Below are the code and all the weights of a small trained network. Each question names an input and a target symbol and asks about switching units off, where a switched-off unit gives its printed mean instead of its output.

import numpy as np


def w(rows, s, z=0):
    codes = np.array(rows[::2]) - 128.0
    scale = np.full(codes.shape[1], s)
    scale[-1] = z or s
    return codes * scale


def f(y):
    return y / 2 * (1 + np.tanh(0.7978845608 * (y + 0.044715 * y**3)))


def softmax(a):
    e = np.exp(a - a.max(-1, keepdims=True))
    return e / e.sum(-1, keepdims=True)


def log_softmax(a):
    a = a - a.max(-1, keepdims=True)
    return a - np.log(np.exp(a).sum(-1, keepdims=True))


def net(x, mask):
    ids = ['βγδεζηλμξπστφ'.index(c) for c in x.split()]
    T = len(ids)
    res = E[ids] + P[:T]
    u = 0
    for l in range(2):
        r = res
        for j in range(2):
            rows = slice(4 * j, 4 * j + 4)
            q, k, v = (r @ M[l][rows].T for M in (Q, K, V))
            z = softmax(np.where(np.tri(T) > 0, q @ k.T / 4**0.5, -1e9)) @ v
            o = O[l][rows]
            res = res + np.where(mask[u + j], z, o[:, -1]) @ o[:, :-1]
        u += 2
        y = f(res @ A[l][:, :-1].T + A[l][:, -1])
        res = res + np.where(mask[u : u + 8], y, B[l][:, -1]) @ B[l][:, :-1]
        u += 8
    return log_softmax(res[-1] @ U[:, :-1].T + U[:, -1])


Q, K, V, O, A, B = {}, {}, {}, {}, {}, {}
E = w([
[140,171,189,210,97,103,156,111,160,69],'β',
[119,185,200,191,100,105,83,84,152,85],'γ',
[194,132,59,136,142,155,57,50,147,119],'δ',
[112,186,224,179,119,150,95,71,127,87],'ε',
[125,163,168,108,93,105,159,29,156,120],'ζ',
[105,174,214,105,127,149,149,27,119,119],'η',
[136,190,155,216,144,142,153,141,120,159],'λ',
[142,241,146,68,152,104,149,200,127,156],'μ',
[136,100,173,102,116,141,194,130,106,89],'ξ',
[130,33,120,167,167,147,127,97,96,196],'π',
[25,93,66,142,184,77,138,138,96,80],'σ',
[7,92,214,86,102,63,114,149,132,211],'τ',
[219,100,132,110,149,90,125,160,66,115],'φ',
],0.017)
P = w([
[143,102,153,131,216,154,94,132,242,88],'0',
[142,114,166,142,210,129,111,116,212,107],'1',
[138,123,161,143,191,120,124,111,186,113],'2',
[132,129,161,147,167,112,133,112,157,122],'3',
[128,134,156,149,147,109,142,110,130,128],'4',
[124,139,153,147,126,105,151,110,103,133],'5',
[120,146,146,144,106,102,157,111,77,140],'6',
[110,153,139,143,87,101,167,110,50,146],'7',
[100,160,133,144,67,97,174,110,28,152],'8',
[91,164,126,141,45,98,181,107,1,158],'9',
],0.014)
Q[0] = w([
[102,175,131,120,135,83,123,117,125,85],'0.h0',
[121,133,188,117,73,110,109,93,154,131],'0.h0',
[126,86,78,110,84,161,121,116,143,100],'0.h0',
[119,125,65,92,144,136,111,194,144,160],'0.h0',
[146,129,196,216,140,92,137,48,99,120],'0.h1',
[95,156,193,120,81,85,98,170,141,112],'0.h1',
[114,99,172,51,156,54,160,159,144,247],'0.h1',
[174,61,89,102,94,123,81,156,105,100],'0.h1',
],0.016)
K[0] = w([
[97,162,107,106,127,110,152,136,69,88],'0.h0',
[99,157,135,165,78,156,135,149,74,183],'0.h0',
[127,122,92,143,110,145,96,72,195,109],'0.h0',
[119,124,171,104,160,152,123,116,244,64],'0.h0',
[150,81,100,120,92,76,165,88,22,155],'0.h1',
[123,197,128,146,128,77,219,143,52,71],'0.h1',
[160,120,136,200,172,97,212,251,127,88],'0.h1',
[177,138,149,144,171,120,45,77,168,111],'0.h1',
],0.013)
V[0] = w([
[146,166,218,73,7,111,102,99,60,27],'0.h0',
[164,66,114,60,178,144,51,170,52,151],'0.h0',
[217,160,88,153,60,74,27,116,171,149],'0.h0',
[101,73,109,146,150,97,134,168,96,223],'0.h0',
[165,75,146,34,212,129,129,227,121,69],'0.h1',
[199,166,145,216,67,52,82,196,213,185],'0.h1',
[113,118,104,2,116,95,234,34,231,61],'0.h1',
[81,56,107,62,118,81,154,110,154,184],'0.h1',
],0.0055)
O[0] = w([
[102,18,180,99,187,138,161,138,155,69,166],'0.h0',
[105,145,44,120,181,118,148,39,121,141,3],'0.h0',
[41,115,130,162,110,111,148,140,149,154,15],'0.h0',
[95,189,79,79,158,164,111,120,116,117,114],'0.h0',
[132,153,112,166,140,101,254,99,155,131,65],'0.h1',
[70,113,124,197,85,182,145,227,147,122,84],'0.h1',
[139,122,136,51,32,60,85,50,171,203,190],'0.h1',
[157,122,199,84,131,56,135,111,161,85,63],'0.h1',
],0.0074,0.002)
A[0] = w([
[93,93,135,90,135,155,235,167,131,153,102],'0.n0',
[103,113,138,69,172,53,123,137,134,154,1],'0.n1',
[253,158,86,69,168,181,67,153,139,46,82],'0.n2',
[29,29,105,173,203,134,130,81,162,107,82],'0.n3',
[112,221,74,223,121,133,141,136,83,131,84],'0.n4',
[200,153,116,53,107,137,139,74,123,159,175],'0.n5',
[211,108,78,141,207,126,150,130,100,101,84],'0.n6',
[117,240,75,85,104,189,144,118,123,127,85],'0.n7',
],0.0082,0.0085)
B[0] = w([
[98,211,140,148,149,103,152,134,102,149,149],'0.n0',
[40,72,76,162,140,175,110,94,129,137,124],'0.n1',
[119,27,119,125,153,247,210,225,165,200,128],'0.n2',
[167,120,179,92,169,205,74,254,120,128,140],'0.n3',
[139,140,174,65,81,63,70,37,139,110,196],'0.n4',
[109,158,147,225,154,135,107,187,101,75,254],'0.n5',
[105,106,132,183,82,86,50,140,144,214,159],'0.n6',
[141,65,192,97,126,71,126,162,160,164,140],'0.n7',
],0.0087,0.0057)
Q[1] = w([
[132,41,87,97,135,132,102,189,146,130],'1.h0',
[124,177,157,92,139,117,182,164,134,154],'1.h0',
[103,171,136,154,150,122,127,52,112,167],'1.h0',
[117,124,208,119,94,95,53,178,129,122],'1.h0',
[98,109,151,49,150,29,149,129,140,177],'1.h1',
[115,64,28,191,87,156,149,103,113,196],'1.h1',
[89,81,139,135,4,189,122,131,169,133],'1.h1',
[103,90,193,216,116,108,89,84,86,118],'1.h1',
],0.014)
K[1] = w([
[58,127,162,141,129,160,95,95,228,113],'1.h0',
[142,97,166,123,161,73,127,187,133,108],'1.h0',
[160,136,52,125,108,72,149,126,85,125],'1.h0',
[109,150,169,50,97,141,145,141,35,92],'1.h0',
[137,150,128,94,195,44,154,191,131,48],'1.h1',
[182,111,125,160,124,191,115,117,249,104],'1.h1',
[147,195,144,130,65,226,137,47,127,71],'1.h1',
[140,55,117,99,114,156,160,104,6,127],'1.h1',
],0.013)
V[1] = w([
[201,151,89,108,174,109,187,147,102,80],'1.h0',
[133,93,132,104,154,101,97,114,154,163],'1.h0',
[168,95,107,168,120,65,119,233,188,145],'1.h0',
[147,51,90,198,42,85,141,115,67,134],'1.h0',
[242,199,88,104,141,87,114,148,99,28],'1.h1',
[254,126,187,147,202,209,163,65,126,193],'1.h1',
[148,106,26,99,186,115,60,106,159,163],'1.h1',
[115,152,148,156,132,110,67,52,60,143],'1.h1',
],0.0075)
O[1] = w([
[200,137,130,179,202,106,210,94,87,80,101],'1.h0',
[137,101,110,132,107,125,88,107,120,154,126],'1.h0',
[60,96,70,192,110,85,180,170,37,194,142],'1.h0',
[62,173,157,215,84,62,130,84,182,145,109],'1.h0',
[113,105,146,134,59,245,157,59,84,191,129],'1.h1',
[99,161,107,17,147,198,175,66,139,21,182],'1.h1',
[120,97,191,126,36,108,119,165,2,67,72],'1.h1',
[121,84,42,95,103,169,154,187,163,103,254],'1.h1',
],0.0075,0.0071)
A[1] = w([
[134,1,61,108,198,208,128,243,138,187,48],'1.n0',
[155,109,46,139,127,124,70,69,93,110,125],'1.n1',
[178,10,12,149,183,214,123,194,136,163,211],'1.n2',
[113,98,83,40,159,165,100,108,157,142,91],'1.n3',
[195,139,136,117,113,125,144,60,155,90,112],'1.n4',
[144,110,100,149,152,131,162,128,92,67,146],'1.n5',
[94,13,171,112,121,120,110,114,187,94,2],'1.n6',
[163,115,70,153,140,75,128,107,92,155,130],'1.n7',
],0.0098,0.0072)
B[1] = w([
[142,180,207,133,96,168,155,24,158,110,207],'1.n0',
[81,167,189,195,172,78,225,82,158,157,195],'1.n1',
[103,57,125,76,166,107,82,202,91,147,254],'1.n2',
[160,121,50,240,56,82,133,167,134,120,210],'1.n3',
[124,153,102,105,151,116,154,238,56,200,234],'1.n4',
[101,156,174,109,77,93,39,92,152,177,198],'1.n5',
[147,96,134,97,84,102,254,129,128,106,184],'1.n6',
[114,136,131,99,120,217,105,106,171,65,173],'1.n7',
],0.0097,0.0065)
U = w([
[122,185,88,137,68,182,62,148,176,179,117],'β',
[225,106,184,188,72,134,108,132,67,176,92],'γ',
[117,103,139,136,163,194,169,124,175,29,121],'δ',
[154,107,58,147,109,123,178,166,107,94,133],'ε',
[180,139,135,156,168,78,88,142,151,95,108],'ζ',
[93,188,107,42,85,132,117,154,109,78,89],'η',
[89,141,205,135,124,160,121,178,164,162,19],'λ',
[159,146,136,105,161,170,195,116,126,209,156],'μ',
[108,153,80,197,139,111,166,12,131,62,192],'ξ',
[78,126,152,172,103,164,168,212,101,101,32],'π',
[99,2,62,124,167,117,76,155,70,157,249],'σ',
[153,85,137,82,87,68,135,82,173,172,105],'τ',
[63,145,124,186,138,115,147,210,152,162,28],'φ',
],0.0079,0.011)

Each question gives the input, a string of symbols that net reads in full, and the target symbol t.
The units are the heads (4 rows each of Q, K, V and O) and the neurons (one row each of A and B). Each row of codes is followed by its name. A weight is (code - 128) times the scale printed after its matrix; where a second scale follows, it is the last column's (O, A, B and U).
mask holds one flag per unit, layer by layer, with each layer's heads first. A switched-off unit (its flag False) gives its mean, the last column of its rows in O or B, instead of its output. The means were averaged over made-up inputs and are rounded, as every weight is.
A unit's drop is (log p(t) with every unit on - log p(t) with that unit switched off) / (log p(t) with every unit on - log p(t) with every unit switched off).
The circuit of an input: a set's keep is (log p(t) with only the set's units on - log p(t) with every unit switched off) / (log p(t) with every unit on - log p(t) with every unit switched off). Starting from the 12 units with the biggest drops (on a tie, the unit counted first), units are removed one at a time, each time the one whose removal leaves the highest keep (on an exact tie, the one counted first), for as long as the keep stays at least 0.8.
units of the circuit, in order: the units of the circuit, biggest drop first
unit that matters most: the unit with the biggest drop
top k neurons: the k neurons with the biggest drops, biggest first
top k neurons in layer l: the k neurons of layer l with the biggest drops, biggest first
input ξ δ γ τ γ φ π β ε, target η: top 2 neurons in layer 0 : 0.n5; 0.n0
input β δ μ δ η σ ε ζ, target γ: unit that matters most : 1.h1
input δ β δ γ, target π: units of the circuit, in order : 0.h0; 0.h1; 1.h1
input η μ β η, target σ: units of the circuit, in order : 1.h0; 1.n2
input μ μ ε β, target σ: units of the circuit, in order : 1.n2; 1.h0
input γ δ β, target π: units of the circuit, in order : 0.h0; 1.h0; 1.h1
input ε λ δ δ φ φ μ ε, target ξ: top 2 neurons in layer 0 : 0.n6; 0.n7
input μ λ φ β π δ β γ β τ, target β: top 3 neurons : 1.n0; 0.n5; 1.n3
input δ μ τ β λ β ε ζ π τ, target β: units of the circuit, in order : 0.h1; 1.h0; 1.h1
input τ γ ξ η φ π β λ ζ, target β: units of the circuit, in order : 0.h1; 1.h1; 1.h0; 0.h0
input μ β β ζ δ λ β ε, target β: units of the circuit, in order : 1.h0; 1.h1; 0.h1
input ξ ε π φ η δ ζ, target ε: top 4 neurons in layer 1 : 1.n3; 1.n4; 1.n6; 1.n5
input β τ ε φ η λ τ σ η η, target γ: units of the circuit, in order : 1.h1; 0.h1
input φ η λ ξ π τ δ τ μ, target μ: unit that matters most : 0.n7
input η φ λ, target ξ: top 2 neurons in layer 0 : 0.n6; 0.n4
input π δ φ β β π, target ξ: top 2 neurons in layer 0 : 0.n2; 0.n6
input μ φ δ η ξ λ δ μ, target μ: units of the circuit, in order : 1.h1; 1.h0
input λ ξ β, target μ: units of the circuit, in order : 1.n4; 1.h1; 0.h1
input η σ τ η ζ ζ, target ε: top 3 neurons in layer 1 : 1.n3; 1.n6; 1.n4
input δ μ φ η, target ξ: top 2 neurons in layer 1 : 1.n4; 1.n2
input λ π β ζ γ β β μ ε, target σ: unit that matters most : 1.n2
input β η η λ, target β: top 2 neurons in layer 0 : 0.n4; 0.n5
input η η ζ δ ε ξ μ φ ε, target ξ: top 2 neurons : 0.n6; 1.n2
input μ η φ η λ, target ξ: top 2 neurons : 0.n6; 0.n4
input β δ β φ γ ξ γ φ φ β, target ξ: top 2 neurons : 0.n6; 1.n2
input γ τ δ γ φ λ φ, target ξ: top 3 neurons in layer 1 : 1.n2; 1.n4; 1.n7
input δ η φ β σ β, target γ: units of the circuit, in order : 1.h1
input τ σ δ ζ π ε γ δ, target ξ: top 3 neurons : 1.n1; 1.n2; 0.n5
input π λ ξ, target η: top 2 neurons in layer 0 : 0.n5; 0.n6
